Each row is followed by its tier, which names the range that a hidden value of the row falls in. A new part has a new value, new ranges and new names.
[-130 -177  462  -73   87  308 -152  398 -158  -69  103   98 -203  212
  -73   65 -246 -154  -54 -157 -218 -163   40  229   49 -144   23  -15
   65  -45  -56  133  -49   97  -95  295  303  -14 -414   11   44 -127
 -259  256   15  -17  -76 -220 -141 -108  -68 -139  -63 -105]	K
[  94   68  253    5  -59   89  112  184  198  235 -138 -168 -149 -298
  167  -38  166 -167 -313  189  107  150 -126  177  -37  310  159 -135
  141  213  169   65 -160  141   20  154 -226 -136 -104 -335 -110 -177
 -179   37 -183   44  -54  -79  291  208   22   86 -376  -10]	T
[ 115  203 -608   58 -234 -166  284 -289    8  401 -180  110  381  -65
   28   10   96 -152 -130   55  114  145  327 -229   25   50   39  412
 -216  351   97 -193 -114  115  158 -364  -56  -36 -392  114  -47 -147
 -102  162  -12  133  188 -312   76   85  231  100  209  -12]	K
[-112  -67  422   68  258  198  -15  387  -33   23  -14   43 -299  275
  145  246 -293 -152 -138   73  -77 -237  190  494   21 -164  224 -154
  111  -62 -109   26 -118  -81 -296  256  207  -41 -393    1   -9 -229
 -168  250 -101 -215 -119 -313 -329  -95  -75 -490   38  260]	T
[ -13  -34 -169  -19 -124  -46 -174  186 -102  419 -238 -184   23 -124
  150 -108 -283  -36 -326  164   34   16 -155  109 -245 -310 -104 -269
  -84  310  175  144  -15 -112  412  -21 -445  195 -203  203 -113  200
 -243   43 -264   52  358 -123 -155 -109 -196  205  170  227]	S
[  78  -71  -22 -285  -37  124  415 -250  -38   30  196  299  346   47
 -173  199 -121 -119   82  255   52   89  394   61   92   86 -101  301
 -227 -257  199 -430   62   63  146   16  150 -260  -34 -183  118  -95
 -162  -28   -3  124  309 -113 -186    1  248 -303  220 -201]	A
[  10   84  152  233 -222  -25    9  221 -283  196   31  -39 -552 -137
 -137  147   84   28 -408  225 -314  186   30  156  -86 -121 -147  115
   70  136 -382  197   -9   63  222  118   -4   40 -280 -127  -94    2
 -124   19  -93  -21 -133 -198   80  -25  -81 -263   -8   39]	S
[  79   -8 -316 -121   28  -97   -8  -30 -192  -40 -295 -356  327  -35
  273   96 -220   22 -114  120  243 -133  163  161 -167 -167 -139 -284
   60  303   55  -69  291 -163   66  103 -259   96   37  195 -370  390
  -56   75 -276   26  425 -137 -163   48 -182   76  361  169]	T
[-420 -122   57 -259  -22  -17 -318  354  113   38  -18   83  268 -229
  343  -98 -381 -185  106  130  135 -227 -346   27 -277 -412  267 -251
 -110   93  464   -5  -83  -72  264  119 -308  146 -253  141  237  155
 -340  152 -139 -112  331   22  -69 -359  -56  350  -33   81]	K
[ 251  283   31  305   95  -17   59  172  457  653 -198 -157 -173 -322
  164 -134  416 -221 -499  140  -52  364  -95   44 -261 -151  -24  -94
  -15  467   -4  434   93   60 -171  -95 -207  -21 -323  -72  157 -185
   30  240  216 -108 -465 -112  319  350 -208  412 -177   11]	U
[ -17 -249  199 -366   31   54 -230  325   39  277 -135  126  379 -246
  261  -27 -315  -45   11  230   -6  -90 -415   19 -258 -196  256 -301
 -147  243  599  114   53 -280   90  129 -312   22 -264   -9  129  -23
  -89  105  -50  -77   30   28 -165 -125  -42  330   44  -94]	J
[ -11  159  180  380  -78  -17 -108  152   22  343   76 -229 -376 -159
  -32  -47   29 -232  -97  138 -211  125 -390    7 -237 -249 -200  -40
  112  136 -217   26   86  372  389  275 -132   20  -99  -61   79   62
 -310   98  200 -198 -244  -51    5   53 -197  -28   -6   11]	N
[ 166   51  -46  -16 -121 -144  418 -311  599  -81  382   83   56  262
  -44   13   28 -502  125   12  -60  117  212 -128 -221 -411   75  109
 -216  -82   55 -381  279  293  100   94    5 -221  106 -108  409  310
  -74 -125  343 -120  121  -18  -81    7  205 -138  -68 -295]	U
[ -34  -21 -353 -247 -205 -117   72  -98 -478 -140 -231 -118  327 -171
  119  -66 -128 -109  -80  128  286  -59  263   27  -35   -7 -206   77
   37  270  112 -210   61  -31  449   91 -178  138  -60  218 -361  327
 -353  -52 -420  -68  537   -7  107  -15  -38  205  230  113]	J
[ 249 -277  255  201   -9  219  266  148 -454  155  -35  -57 -314   63
 -343  261    5  135 -359    9 -207   87  443  413  129 -191 -421  275
   29 -157 -317   62  199  141   84  348  348 -188 -288   -6   65 -163
  -94  172   48 -145 -143 -119 -168   31 -195 -522  421 -121]	S
[-250  266   10  438  -66 -125  173   28   89  497  -43 -203   69 -172
   69  -12 -171 -253  116  213 -125   66 -150   44 -120  167 -142 -209
   50  227   42 -100    0  262  353  218 -368  -54  -39  195 -127    7
 -206   21   30  -79   40  -70  108  129  -34  -73  103  151]	C
[ -69  247  260  -72 -132    6  -21  251   29   40   -9  133  -40 -150
  110   15  101 -374  -43  -29 -200  153 -197 -188 -207  299   83  -66
  167  447 -170  306    5   35  106  237  154  143 -353  -17  -52  -89
   -5   94  271 -112 -653   17  631  225  -33  271 -434 -102]	X
[ 153   28  275  387 -223 -104  -56   99   64  555   98 -145 -420  -11
 -191 -156  -36 -107 -196   77 -514  193 -214   97 -198 -148   -5 -157
   26  255 -162   99  -81  211  132   46  -66   14 -346  104  -57  -58
  -68   -9  120  -78 -176 -167  -29   82  -69 -214   -5   51]	X
[ 155 -106 -111    6  107  132  124 -275 -272   79 -129   65  480 -597
  -80   69  223  220   63  169  153   69  306   19   -8   51 -168   65
  -29   56  366   20  230   54 -312  -41   99 -270  -48 -202 -222 -212
  286  315  344 -141   27  105   91  352   48  209  402 -545]	J
[ 117  235  -56   29  228  263  128   29  -40 -243 -297 -174  -97 -427
  245  311  285  133 -383  298  295  177  403  179 -180  200 -112 -487
  182   -3 -184  301  184  -35 -261  152 -110  -26  291 -480 -450   10
  449  146  141   73 -232   61  352  401 -121  124 -322   -6]	P
[ 132 -258  291  210 -153  211   81   50 -539   74  195  -38 -384  190
 -497  136   96   -5 -318  -69 -319   69  192  250  -77 -413 -467  138
   62  -20 -337  193   64  135   -6  302  464 -126 -414 -158  117 -194
 -120  326  171 -180 -298 -112 -249  -63 -284 -338  142 -309]	X
[ 159  -85  177  -67   55  308 -113  289  191   81 -180 -365 -396 -122
  120   26  -42   60 -410  169  222   76  -54  274  -87   31  -76 -540
  114 -176  173  226 -114  -13  112  120 -396  -21  275 -382 -219   87
  -56 -134 -191  250  220  -49 -191   49 -145   94 -366  151]	C
[ 109  197 -220  118 -319 -204  171   42 -107  -93  -31 -454 -244  176
  100  344   98 -219 -239   59  134   76 -155  -48 -144   -2 -377   22
  302  399 -469  -21  219   92  418  408 -156  126  135 -121 -131  345
 -320  -85 -131   30 -178 -208   79   -9 -226  -83  -66  113]	Z
[ 108  -58  176   73   94  287  -63  437 -264   38  -92  -81 -165   19
 -240  248   51  231 -197  136  -75 -103  218  280  -54 -374 -191  186
  114 -282 -309  184  181   61   34  235  441  -31 -255  -10  261   33
 -265  326  149   67 -152 -124 -209 -112 -269 -274   82   15]	H
[ -26 -329   75 -237   55   76 -340  381 -252  -21 -256   51  257 -207
  345  197 -297   44   62  208  245 -269 -401   41 -270 -389  176 -390
   76  201  435   76   10 -180  134  400 -274  180  -85  -70   -7  -38
 -158  180   51 -351 -210   85 -297 -242 -161  348   -8   25]	Z
[  10 -122  140 -689  -75   11 -320  413   71  100  -66  109   66 -202
  351  -25 -318 -141 -108  182  137 -148 -474  -11 -120  -36  337   78
  -40  192  477  109 -141 -512  284 -156 -176  100 -410 -118  160  149
 -262  -57 -254   16  237 -120 -193 -180   71  128   64   85]	Q
[-276  -63 -311  132 -189 -154   60 -341 -516 -177  -98 -100  545 -488
   32  -96   60  -18  232  106  137  -79  181  -98 -225 -115 -129 -205
   17  266  239 -178   66  195   50  157  -96  -64  -92   58 -336   59
  113  282   42 -306  214  215  237   54  -26  293  171 -276]	H
[ -25   88  134  308  -98   -8   88   21  185   87  331 -133 -254  101
 -168  264  100 -123  175  138 -119   13 -200  -30  -66 -168 -125  129
  100 -196 -178 -206   34  272   80  238  180 -172    1 -235  333  -86
 -232   68  329  -75 -278 -148 -263 -114  -33 -364   15 -108]	Q
[ -73  136  174 -261  -19  233  275  115 -279  -32 -151   -4 -109   54
   88  309 -175 -223 -342  165  192  114  271  270  -24  624 -268 -347
  199  115 -133  237 -174 -352  221  243   26   72  -65 -191 -372 -191
   66  -78 -188   50 -226  -16  257  209 -142 -224 -228  256]	X
[ 434  -87 -108 -440  115  185  154 -307 -118 -225  -70  -35  346 -354
   20  207  283  148 -314  340  368  199  304  133 -257 -146 -245 -125
  -14  -14  124   -2  423 -161 -227   36  107 -141  239 -520 -129   89
  218  158  127   43   52  119   38  290 -154  184  108 -383]	A
[ -46 -116  572  -39  285  340 -409  562   26  288  -22   90   29  131
  -74  -98 -311  -39  316  -22 -276 -343 -264  135   18  -22  313 -173
   88  -94  374  237 -155 -178 -308   64  321  -69 -499  173  109 -268
 -201  275  261  -73 -222 -157 -453  -10  -44  -58   -8  -44]	H
[ 172  250  356  160  189  127   28  360  138 -143 -130 -165 -468  -27
  151  162  301 -216 -336  160  -67  103  126  214 -281 -111   74 -285
  259  127 -421  378  252    2 -239  367  158   24  -40 -222  -42   73
   79  121  212 -240 -654   13  294  263 -259   -7 -481   67]	X
[-224 -189   19 -279 -167  -99 -107  426 -169  -20 -187   28  308 -235
  222   29 -255  -59  -65  154   66 -224 -154   60 -340 -419  153 -198
  -23  305  349  259  139 -302  282  258 -250  109 -304  169  198  352
 -158  149 -120 -176  161  134   64 -263 -135  287  -27  -71]	T
[ 365 -146 -190 -179  -17  179  156 -364   -9  -93  -56 -114  359 -344
  -27   15  270   13 -167   64  291  239  170  -88 -216 -135 -294 -161
  -68   19  185  -94  276  235   10  120   -2 -138  208 -380  -48    6
  186  166  294   13  -17  191  159  262 -102  358    2 -426]	P
[ -89 -243   23 -444 -340   40  -45    6  183   13  283  108  -48   42
   82  342 -266  -53   -7  -48   53   80 -373 -184   10  265   27  -73
 -105  -42  288   -8 -294 -282  172  -86  -83  -35 -148 -418  153 -259
  161 -172   44  286  -51 -198 -216 -289  172 -133   -5 -144]	K
[ 328 -204 -224   -5  227  168  229 -117 -481  -31 -242  118  447   -6
  -62  335  -78  224   44  192  148 -111  613  213   94 -303 -161  292
  -81 -172  -78 -415  312  204  -66  220  322 -111 -104   95 -104 -103
  -91  311  121 -176   47 -145 -361   48    1 -282  593   -8]	H
[  42   83  218   78  366  318 -113  578  -30  197 -231 -141   59  137
 -109   49  -51   33  -79  140 -194 -158  191  241 -194 -477  -62   18
  -73 -244 -157  323  443  -96  -67  187  332 -111 -320  239  388  187
 -204  385  152   76 -140  -85 -302  -40 -364  -86   96   58]	X
[   8  -36 -100 -152 -209 -138  287   24  143   88  131  177  441 -124
  -35  401  197   26  144  412  138   91  -71 -170 -165  -27  -33   23
  -67   80  337  -29  119 -300   -2  191  -41 -124   36 -203  443 -129
  -54  -35  191  -30 -329   76  -13 -161   10  141  -91 -241]	K
[-203 -229  244  302 -142  155  189 -100 -538  -49  357  175  -62 -132
 -494  196  167   75  178   96 -350  141  228    3  131  -69 -484  195
  -69 -221  -39  -69   72  282  -51  356  280 -287 -128 -189   43 -339
  -25  146  215 -153 -215    9 -104  -85    5 -134  187 -513]	J
[ -31  126  249  -44   -1   42   -3  493  234   -2   92  -76 -376  404
   29   67  -53 -393 -249 -114 -176 -127   30  164 -150 -423   90  197
   65  123 -296  278  139  -98   20  150  267   18 -486  101  421  269
 -369  186    3  -31 -131 -285 -100 -145 -165 -184 -167   63]	C
[  42   44  148  184 -133  -87   80 -202 -318  382   41  -63  -34 -199
 -147  -92 -111 -106   10  208 -170  115    4  144  -59  275 -245 -224
  139  301  120  -26 -139  -63  116   37  -79    0 -164  116 -448 -159
  -15  -70   25 -265    2   -2   14  286  -42 -156  284   18]	U
[ 121 -240  -27 -303  112  114 -204  245  174   91 -160  -16  413 -273
  458  441 -121  204  -31  181  232   -7 -477  -70 -132  -73  140 -293
  -22  233  336   -4  155  -55 -193  258 -322   33   26 -379   19 -207
   97  226   84  172 -278 -217 -185 -108  -22  362   38 -104]	Z
[   8  -12  376  163 -175  -55  100  -86   30  504  433  106 -285  144
 -378 -164  -48 -281  -54   17 -544  143  -54  155   -7 -127  -43  383
 -135   35  -81 -133 -140  111  -12 -159  383 -234 -689   54  291 -276
 -238  135   69 -105    6 -288 -211  -15   45 -533  332 -147]	X
[ -38  124  179  326  -82   91  -38   35  -84  353   86 -131 -319  107
 -159 -148 -238 -309   32   47 -338   63 -181  -40 -113   -9 -195 -228
    6   87  -28   12  -61  253  403  154 -212  -24  -68   38 -221   68
 -179  -61  130  -56   17 -101 -206  121  -12 -119  -31  -10]	Q
[-124  275   95  204  -45  -46   80  -18  152  713   92 -161 -134    8
  -91 -259 -249 -368 -129  101 -278  185  -97  116  -78  135 -291  -69
  -97  233   76   94  -55  -36  337 -186 -247  -44 -306  281  -87   45
 -234  -57 -102   76  304 -212  -80  193  -84 -120  314  154]	C
[  42 -337   52 -392 -339   -3  -72  129 -256  158  -98  323  145 -449
   89   52 -141   58 -234  222   -5  124 -210  -89 -234  -66  157 -159
 -146  261  461  182 -188 -226  324   45 -283   87 -286 -242  -15 -147
  135  -34    3 -113  -76  146  146 -134  109  286 -127 -216]	J
[ 376 -223   80 -195    2   47  175 -327 -455    3  -70  169  286 -501
  -43  115  337   60 -142  348  173  124  131   81 -147   15  -48    4
   47  278  383    5   84 -224 -338   75  138 -248 -171 -502 -205 -375
  273  240  209 -490 -341  185   20  340   -1  101  185 -508]	N
[ -69  181  273  -93  124  249   62  302 -103  201 -254  -75  -96 -242
   93  154  -11   12 -339  254   73  119  189  353  -76  487  -40 -300
  162   -9 -111  327 -139 -264  -23   72  139   14 -242  -94 -190 -290
  101  109 -107   97 -257  -11  325  218 -212 -177 -177  303]	A
[-216  198   69  -77 -124    3  319  -96 -202  102   57   88  193 -271
  -56  156 -110 -211  135  393  -31  163   50  -16 -143  400 -185   11
  -54 -146  -18 -208   51  -13  550  209   19 -140   -5  -95   33  -51
  -30 -113   44  -70  -89  199  261   78   12 -299   56   41]	N
[ 374  -82  323 -234   60  205 -102  168 -194  547 -234  144  -60 -406
  -87 -329  -35   41 -471  304 -280  301   76  232 -119   37   25  -35
 -173  162  214  217   37 -102  141 -167  -87  -14 -384    5 -233  -91
  -40   -3 -165   39  141  -11  117  309  -36  136  100  -23]	T
[ 241  308 -217 -154  251  183  119 -112 -364  143 -396  -36  296 -279
  197  296  112  132 -357  314  232  190  413  184   -7  462 -236  -87
  129  317 -230  114  141 -213 -239  -94  123   80 -129 -134 -628 -233
  199  266  -86  163 -174 -252  224  488 -123   21  228  191]	U
[ 165   -9 -111  251 -273  -41  295  -26 -113  181   63 -215  -25   82
 -340  421  129  259 -122  306  -98  129  167  113 -177 -149 -304  -20
   49 -192 -341  -96  144   76  185  231  203 -105   43 -117  234  -11
  -19   41  162  178 -206  -67 -162 -147 -194 -488   60   43]	X
[ -85    3   51  583 -147  -80   15 -109 -190  261   -2 -306  -97 -274
 -130  -49  111  -18   48  261 -187  168 -150   32 -334 -207 -246 -485
   52   38  -89 -101   40  405  230  387 -215  -43  107  -16 -114 -102
   19   67  182 -291 -274  197   44   14 -256   18  -80   32]	H
[ 340  161  170 -249   97  216   94  -71  -53   84 -135  -36 -249 -258
   77  -46  223  -93 -601  234   98  290  306  282  -91  294  -40 -172
   94  195  -68  231  -71 -212 -202 -178   77  -28 -183 -385 -400 -139
  167   53 -143   51  -26  -95  274  464  -62  -30 -168   32]	P
[-157 -260  130 -368   18   77 -391  238 -247  135  -73  365  187 -560
  283   -6 -230   52  -27  405  107  -34 -379   -2 -297 -321  224 -301
 -141   89  574   83 -221 -286  182   21 -279  178 -279 -171   44 -220
  -16  112   19 -354  -73  168 -126 -218  -17  385   21   25]	P
[  57  -73 -350  -15  -79  -77  111 -138 -159  -34 -241 -338  364  102
  210  -63 -257 -183  -79  -60  170  -58  203   31 -181 -200 -231 -411
  -21  370   79 -167  202  109  267  246 -366  124   59  286 -358  394
  -90   33 -235   -9  413  -53  -47   44 -143  228  157  143]	P
[  94  -52 -186 -147  -84  -42  -61 -161 -326  149 -242 -279  343  -24
   80 -308 -324 -259 -119  -11  -17  -28    6   32 -348 -256 -181 -280
 -107  363   99  -83  263   42  427   85 -208   74 -182  283 -312  398
 -110  118 -184  -75  425   46  -55  113 -217  168  287   14]	X
[ 141   88  473  152  425  411 -138  439 -205  166 -257  -31 -254 -381
  -24  196  182  269 -421  355 -118  132  246  475 -218 -106 -158 -401
  180  -88 -251  562  257 -118 -397  250  234   10 -120 -170 -169 -211
  217  355  252 -101 -521   45  155  327 -398   -4  -87   34]	A
[ 224  218  138   14  -11  -24   99  -93 -235  277  -13   10  -36   21
   45   76 -127 -429 -128    0  -12   52 -136   29  -46  240 -352   36
  314  742  -42  163  156  -60  158  240  -45  132 -159   57 -460   24
 -268   82  215 -329 -264 -171  152  515  -87   86  286 -218]	S
[-249   32  213 -190   77  233  -91  496  -52  -91  -75   87    3    3
  -32  -42  -80 -142  -18  155   21 -114  184  131 -126 -182   46  -50
  -43 -275   82  203    2 -146  206  163  177   33 -225  143  298  112
 -331   68  -82    8   43   93   25 -207 -165  115 -287  131]	T
[  -3   68   65  -91  256  218 -164  382   39  -79 -120 -191  -61  116
   33  207  -27  185 -187  252   27 -102  272  344 -194 -405   52  -98
  -35 -419 -319   49  217 -137 -164   31  367   10 -177   41  261  112
 -126  244 -108  217   50 -182 -295 -225 -323 -294   36  360]	A
[ 276  -44 -161 -150   39   50    4 -266 -106  216 -109  281  333 -268
   92    2  111 -100   40  240   38  158   -8 -235  -85   -6  216  171
 -257  130  340 -245    4   65  -70 -162   -1 -151 -222 -287  -89 -390
  106  143  193 -169 -208  -73 -133  147  212  199  133 -257]	K
[  22  129 -109   -7 -215  -88  117 -272 -178  291  -70 -277   20 -104
  131   52 -247 -251 -322  -18   32  202 -111  113 -243  271 -359 -323
  130  501 -218    3  -14   45  376   91 -169  147 -169    9 -439    3
   82   73  -58    8   14 -112  274  259 -200 -140  243  149]	U
[-121  -47 -241  -39 -345 -163  -45    7 -160  125 -136 -276  259 -159
  113 -290 -131 -284  -44  -20  105    5 -222 -138 -237 -180 -154 -140
  -10  390  187 -140  -24  242  640  204 -376  144 -137  232  -68  325
 -427   11 -272  -44  365   68  183 -117 -128  417  -64   67]	N
[  52   37 -323 -132 -250   -6   59 -222   96  356   33  283  206 -212
  -73 -138  105 -123  -86   43 -107  259   81 -368  -14   50  133  295
 -393  126  345  -21 -201   30   89 -493  -86 -136 -404 -169   59 -258
  123   54   95  232  142 -197    6    8  329  266    7 -291]	K
[-235  -34  158   63 -369 -126  405 -119 -171   51  239  108  112 -121
 -102  334  -99 -132  120  127 -196  174    6  -35  -20  482 -221 -164
   80  220    1  -65  -84   16  192  370  -67  -98  -68 -123 -135 -199
  164 -122   95  -37 -269   23  337   38  122 -236  -43 -181]	C
[ 430  327 -100 -182   21   -6 -114  344  389  519 -340 -152 -146 -157
  274   20   95  -20 -687  331  -61  282 -168   67 -362 -213  214   36
 -104  340 -251  282  266 -131  191 -222 -185  154 -282  -91  127  241
 -125   97 -122  371  -58 -306  161  151 -166  101 -121  268]	S
[-124 -223  377 -358  114  300 -307  444  -26  -30   41  165  -90   78
  210  234 -348 -218   50  -35  173 -175 -415   39  -56    6  -23 -314
  142   52  354  282 -190 -306   76  315  -32  155 -148 -180   67 -255
 -177   56  179 -201 -395  -34 -276 -147 -132  228 -138  -22]	Z
[ 277 -109 -224   67   99   20   85  -29  -17  100  -24   39  352  220
    1  225  -28  -66   74  -99   31  -98  177  -37   17 -520 -124  391
  -73  171  -74 -269  365  312 -108  193  234  -34 -233  169  194   18
 -311  366  268  -92  -71 -334 -325  -32  -25   38  460 -198]	J
[ 390 -127  219 -492   33  108 -291  154  260  402  -44   72  102 -226
  179 -175  -97 -266 -134  122   83   71 -636 -117 -268 -185  181   84
  -94  233  499   88   85 -171  235  -88 -103  -21 -272 -255  272  -45
 -235   59  205 -133 -149    5 -196  103  -56  330   85 -245]	Z
[ 497  -88  249  -72  231  180 -246  262   18  429 -329   63  -61 -353
  178  -32 -108  192 -368  350 -148  189  -75  225 -239 -218  148 -356
  -34  185   92  150  211   43  -23   87 -242  161  -42  -25 -306  -15
   55   33  108  -52 -142  -60  -26  277  -93  197   62  109]	J
[   2  -10  328   75   68  355   16  344 -603  284 -225  111 -417 -228
 -228   83   64  239 -529  265 -292  194  461  422  182  300 -125  112
  -23 -138 -244  319 -218 -136  -63  -53  268  -91 -535 -110 -305 -455
   27  163 -327  134  -84 -219   66  110  -80 -357   39  175]	S
